Here is a tiny trained network, its code and every weight. The questions are about switching its units off for an input and a class, where a switched-off unit gives its printed mean instead of its output.

import numpy as np


def w(rows, s, z=0):
    codes = np.array(rows[::2]) - 128.0
    scale = np.full(codes.shape[1], s)
    scale[-1] = z or s
    return codes * scale


def f(y):
    return np.maximum(y, 0)


def log_softmax(a):
    a = a - a.max(-1, keepdims=True)
    return a - np.log(np.exp(a).sum(-1, keepdims=True))


def net(x, mask):
    res = np.array(x, float).reshape(1, 7) / 4 @ E
    y = f(res @ A[0][:, :-1].T + A[0][:, -1])
    res = res + np.where(mask, y, B[0][:, -1]) @ B[0][:, :-1]
    return log_softmax(res[-1] @ U[:, :-1].T + U[:, -1])


A, B = {}, {}
E = w([
[129,142,124,138,121,123,131],'x0',
[170,173,77,124,165,150,137],'x1',
[119,112,137,124,123,130,126],'x2',
[132,11,19,209,186,63,170],'x3',
[29,212,216,217,254,186,185],'x4',
[191,84,187,163,128,124,119],'x5',
[120,105,146,119,132,130,127],'x6',
],0.0093)
A[0] = w([
[76,204,168,119,127,212,197,153],'n1',
[70,181,241,181,215,185,163,81],'n2',
[88,198,193,185,206,146,217,2],'n3',
[18,157,64,40,143,94,117,125],'n4',
[72,228,210,88,126,254,38,102],'n5',
[158,225,189,67,103,126,100,33],'n6',
],0.0076,0.0082)
B[0] = w([
[100,143,248,78,127,89,68,225],'n1',
[170,118,169,92,62,37,142,245],'n2',
[144,102,131,38,122,106,229,205],'n3',
[207,106,176,159,125,183,44,177],'n4',
[47,71,92,194,154,204,189,246],'n5',
[93,90,136,123,138,148,197,179],'n6',
],0.011,0.012)
U = w([
[156,142,153,2,66,87,93,17],'0',
[141,143,189,114,137,115,67,254],'1',
[71,89,105,131,165,127,156,53],'2',
],0.012,0.0079)

Each question gives the input, the list of numbers given to net, and the class t.
The units are the neurons (one row each of A and B). Each row of codes is followed by its name. A weight is (code - 128) times the scale printed after its matrix; where a second scale follows, it is the last column's (A, B and U).
mask holds one flag per neuron, in row order. A switched-off neuron (its flag False) gives its mean, the last column of its row in B, instead of its output. The means were averaged over made-up inputs and are rounded, as every weight is.
A unit's drop is (log p(t) with every unit on - log p(t) with that unit switched off) / (log p(t) with every unit on - log p(t) with every unit switched off).
The circuit of an input: a set's keep is (log p(t) with only the set's units on - log p(t) with every unit switched off) / (log p(t) with every unit on - log p(t) with every unit switched off). Starting from all 6 units, units are removed one at a time, each time the one whose removal leaves the highest keep (on an exact tie, the one counted first), for as long as the keep stays at least 0.8.
circuit, biggest first: the units of the circuit, biggest drop first
unit that matters most: the unit with the biggest drop
top k neurons: the k neurons with the biggest drops, biggest first
drop when u is switched off: that unit's drop, to one decimal
input [6,7,-1,5,-3,-5,5], class 1: top 2 neurons => n5; n3
input [0,-5,4,-4,-3,5,0], class 1: circuit, biggest first => n2
input [3,8,7,-8,-4,7,6], class 2: circuit, biggest first => n5; n6
input [-3,-6,7,-5,6,5,3], class 0: top 3 neurons => n2; n1; n3
input [-6,-3,2,-5,-2,-1,-8], class 2: circuit, biggest first => n5; n2
input [5,2,7,5,-7,8,2], class 1: top 4 neurons => n2; n3; n5; n6
input [6,1,3,7,8,-2,4], class 0: circuit, biggest first => n2; n5
input [3,4,4,-7,0,3,-4], class 2: top 2 neurons => n5; n6
input [-3,8,1,5,-1,-7,-3], class 1: top 4 neurons => n5; n4; n3; n6
input [6,7,-6,-4,2,3,0], class 2: top 3 neurons => n5; n4; n6
input [0,4,5,3,8,2,-7], class 0: top 2 neurons => n3; n2
input [7,-5,1,-2,-5,-7,-1], class 1: circuit, biggest first => n2; n3
input [7,3,-4,-4,-1,0,-3], class 2: circuit, biggest first => n2; n5
input [-8,7,4,1,8,-2,-6], class 0: circuit, biggest first => n2
input [-4,3,7,-4,-6,-7,1], class 1: circuit, biggest first => n2; n3
input [-1,-3,3,6,6,-3,8], class 0: circuit, biggest first => n5; n2
input [-1,2,-8,-4,6,-5,3], class 0: top 3 neurons => n2; n1; n3
input [0,3,-5,-8,-5,1,-5], class 2: circuit, biggest first => n5; n6
input [-8,-2,6,8,6,-8,-7], class 1: circuit, biggest first => n5; n4
input [6,3,3,-6,-5,-7,-2], class 1: unit that matters most => n4
input [8,1,1,-5,7,-6,-4], class 0: top 2 neurons => n2; n1
input [1,5,-3,-4,4,-2,3], class 0: top 2 neurons => n2; n1
input [-3,-3,-7,3,-6,-8,-8], class 1: top 3 neurons => n2; n3; n4
input [-4,-6,4,-3,-4,5,4], class 1: top 2 neurons => n2; n3
input [1,5,-3,-8,2,-4,-5], class 2: drop when n5 is switched off => 2.0
